Here is a tiny trained network, its code and every weight. The questions are about switching its units off for an input and a target symbol, where a switched-off unit gives its printed mean instead of its output.

import numpy as np


def w(rows, s, z=0):
    codes = np.array(rows[::2]) - 128.0
    scale = np.full(codes.shape[1], s)
    scale[-1] = z or s
    return codes * scale


def norm(h):
    return h / np.sqrt((h * h).mean(-1, keepdims=True) + 1e-5)


def softmax(a):
    e = np.exp(a - a.max(-1, keepdims=True))
    return e / e.sum(-1, keepdims=True)


def log_softmax(a):
    a = a - a.max(-1, keepdims=True)
    return a - np.log(np.exp(a).sum(-1, keepdims=True))


def net(x, mask):
    ids = ['ΔΛΞΣΦΩεθπτ'.index(c) for c in x.split()]
    T = len(ids)
    res = E[ids] + P[:T]
    u = 0
    for l in range(2):
        r = norm(res)
        for j in range(3):
            rows = slice(3 * j, 3 * j + 3)
            q, k, v = (r @ M[l][rows].T for M in (Q, K, V))
            z = softmax(np.where(np.tri(T) > 0, q @ k.T / 3**0.5, -1e9)) @ v
            o = O[l][rows]
            res = res + np.where(mask[u + j], z, o[:, -1]) @ o[:, :-1]
        u += 3
    return log_softmax(norm(res)[-1] @ U[:, :-1].T + U[:, -1])


Q, K, V, O = {}, {}, {}, {}
E = w([
[194,80,96,116],'Δ',
[86,76,125,93],'Λ',
[147,104,129,88],'Ξ',
[60,121,122,8],'Σ',
[166,35,52,114],'Φ',
[127,122,127,87],'Ω',
[147,96,99,128],'ε',
[123,100,130,105],'θ',
[163,93,110,103],'π',
[213,100,97,138],'τ',
],0.014)
P = w([
[188,124,56,157],'0',
[113,67,169,21],'1',
[130,161,142,143],'2',
[56,38,48,229],'3',
[120,75,169,24],'4',
[128,160,141,146],'5',
[33,7,38,200],'6',
[131,76,171,31],'7',
[129,160,141,146],'8',
],0.018)
Q[0] = w([
[158,81,158,132],'L0H0',
[131,168,113,100],'L0H0',
[123,135,61,106],'L0H0',
[134,67,134,93],'L0H1',
[131,189,69,147],'L0H1',
[61,118,111,84],'L0H1',
[122,253,174,132],'L0H2',
[125,121,105,154],'L0H2',
[144,97,208,148],'L0H2',
],0.037)
K[0] = w([
[189,47,133,112],'L0H0',
[157,163,104,105],'L0H0',
[139,136,71,102],'L0H0',
[137,124,129,39],'L0H1',
[84,97,169,196],'L0H1',
[52,150,80,95],'L0H1',
[140,136,3,242],'L0H2',
[167,163,108,117],'L0H2',
[158,99,183,173],'L0H2',
],0.031)
V[0] = w([
[119,118,147,225],'L0H0',
[124,183,183,70],'L0H0',
[87,225,62,103],'L0H0',
[106,89,40,67],'L0H1',
[114,107,173,253],'L0H1',
[120,124,168,55],'L0H1',
[118,186,67,175],'L0H2',
[114,163,182,43],'L0H2',
[157,105,212,163],'L0H2',
],0.013)
O[0] = w([
[149,49,119,168,72],'L0H0',
[15,159,193,102,118],'L0H0',
[117,189,177,178,121],'L0H0',
[11,121,133,115,218],'L0H1',
[223,120,156,193,2],'L0H1',
[102,160,146,44,184],'L0H1',
[152,184,176,100,60],'L0H2',
[195,60,87,184,177],'L0H2',
[138,85,72,92,98],'L0H2',
],0.012,0.015)
Q[1] = w([
[136,190,90,218],'L1H0',
[174,46,211,82],'L1H0',
[183,163,108,43],'L1H0',
[99,180,122,47],'L1H1',
[125,204,164,164],'L1H1',
[41,197,83,245],'L1H1',
[93,2,226,190],'L1H2',
[159,149,149,184],'L1H2',
[205,92,138,151],'L1H2',
],0.031)
K[1] = w([
[156,98,207,179],'L1H0',
[123,136,4,160],'L1H0',
[144,214,126,129],'L1H0',
[108,175,119,55],'L1H1',
[145,154,198,149],'L1H1',
[59,14,226,104],'L1H1',
[103,52,67,246],'L1H2',
[138,181,132,175],'L1H2',
[207,123,84,178],'L1H2',
],0.033)
V[1] = w([
[158,71,118,94],'L1H0',
[135,149,169,110],'L1H0',
[54,98,109,133],'L1H0',
[122,131,108,153],'L1H1',
[130,128,171,231],'L1H1',
[149,114,223,79],'L1H1',
[72,111,99,102],'L1H2',
[127,25,185,138],'L1H2',
[135,90,255,53],'L1H2',
],0.028)
O[1] = w([
[90,121,91,101,114],'L1H0',
[155,127,169,89,112],'L1H0',
[155,91,88,176,223],'L1H0',
[132,139,145,149,137],'L1H1',
[147,209,98,150,31],'L1H1',
[118,119,59,60,52],'L1H1',
[102,194,76,127,254],'L1H2',
[194,176,149,39,122],'L1H2',
[253,143,135,110,119],'L1H2',
],0.025,0.019)
U = w([
[46,130,159,219,119],'Δ',
[92,50,54,81,57],'Λ',
[206,132,141,74,253],'Ξ',
[44,184,177,42,42],'Σ',
[214,92,115,189,181],'Φ',
[144,253,136,172,152],'Ω',
[163,149,223,171,235],'ε',
[162,205,41,130,103],'θ',
[151,26,194,82,113],'π',
[101,73,251,107,83],'τ',
],0.015,0.0053)

Each question gives the input, a string of symbols that net reads in full, and the target symbol t.
The units are the heads (3 rows each of Q, K, V and O). Each row of codes is followed by its name. A weight is (code - 128) times the scale printed after its matrix; where a second scale follows, it is the last column's (O and U).
mask holds one flag per head, layer by layer. A switched-off head (its flag False) gives its mean, the last column of its rows in O, instead of its output. The means were averaged over made-up inputs and are rounded, as every weight is.
A unit's drop is (log p(t) with every unit on - log p(t) with that unit switched off) / (log p(t) with every unit on - log p(t) with every unit switched off).
The circuit of an input: a set's keep is (log p(t) with only the set's units on - log p(t) with every unit switched off) / (log p(t) with every unit on - log p(t) with every unit switched off). Starting from all 6 units, units are removed one at a time, each time the one whose removal leaves the highest keep (on an exact tie, the one counted first), for as long as the keep stays at least 0.8.
units of the circuit, in order: the units of the circuit, biggest drop first
unit that matters most: the unit with the biggest drop
heads that matter: for each layer, one digit per head in row order, 1 if its drop is at least 0.15 and else 0, layers parted by /
drop of u: that unit's drop, to one decimal
input Σ Λ Ω Δ Ξ ε, target ε: units of the circuit, in order => (L0H1, L1H0, L0H2)
input Ω Λ Φ π Σ Λ Δ θ, target Ξ: unit that matters most => L1H2
input π Ξ Σ ε Σ Δ Σ π, target τ: heads that matter => 111 / 111
input ε Σ Σ Ξ Ω Σ Σ Δ, target Ω: heads that matter => 111 / 011
input Σ Ξ τ θ Σ Δ τ Δ Φ, target Φ: heads that matter => 110 / 011
input Ω Σ θ Σ Δ Ω Σ θ, target Ξ: units of the circuit, in order => (L1H2, L0H2, L0H0, L1H0)
input τ θ Ξ Σ ε Σ Ω Δ, target θ: units of the circuit, in order => (L0H1, L0H2, L1H2, L1H1)
input θ Δ Φ Σ Σ Ξ Σ π, target ε: heads that matter => 111 / 011
input ε Ω ε, target ε: heads that matter => 011 / 111
input Ξ Σ Δ Σ Σ, target π: heads that matter => 111 / 011
input Σ Φ Δ Ω Δ Ξ, target Ξ: heads that matter => 011 / 111
input τ Σ Σ Ω Δ Ω Ω Λ, target θ: heads that matter => 011 / 011
input θ Φ Ω θ τ, target ε: heads that matter => 111 / 011
input Ξ Ω θ, target θ: units of the circuit, in order => (L1H1, L0H0, L0H1, L1H2)
input Ω Δ Ξ Ω Λ, target Ξ: heads that matter => 111 / 101
input τ Δ Σ Σ τ, target θ: units of the circuit, in order => (L0H2, L1H2)
input Λ Ω θ Σ Σ Λ, target Λ: heads that matter => 000 / 010
input Δ Σ Σ Ω Ξ, target Σ: unit that matters most => L1H0
input θ Σ Σ θ Σ θ Ω Δ, target ε: heads that matter => 111 / 011
input Δ Ξ Λ θ Λ, target Σ: unit that matters most => L1H0
input Λ Ξ Φ Σ Σ, target Φ: heads that matter => 111 / 111
input Σ Σ Ω, target Ω: units of the circuit, in order => (L0H0, L1H2)
input Δ θ Σ Ω θ, target Σ: heads that matter => 111 / 111
input Σ Ω τ, target τ: units of the circuit, in order => (L1H2, L0H1, L1H0)
input Σ ε Ω, target Ω: heads that matter => 101 / 111
input Ω Λ Σ Δ Λ Δ Σ Σ, target Ξ: drop of L0H1 => 0.2
input Ω Σ Λ Ω Δ Σ Λ Φ θ, target θ: drop of L0H0 => 1.0
input Ω Λ Δ Σ Σ θ τ Δ, target Ξ: drop of L0H0 => 0.1
input Λ Ξ Σ Σ, target Λ: unit that matters most => L1H1
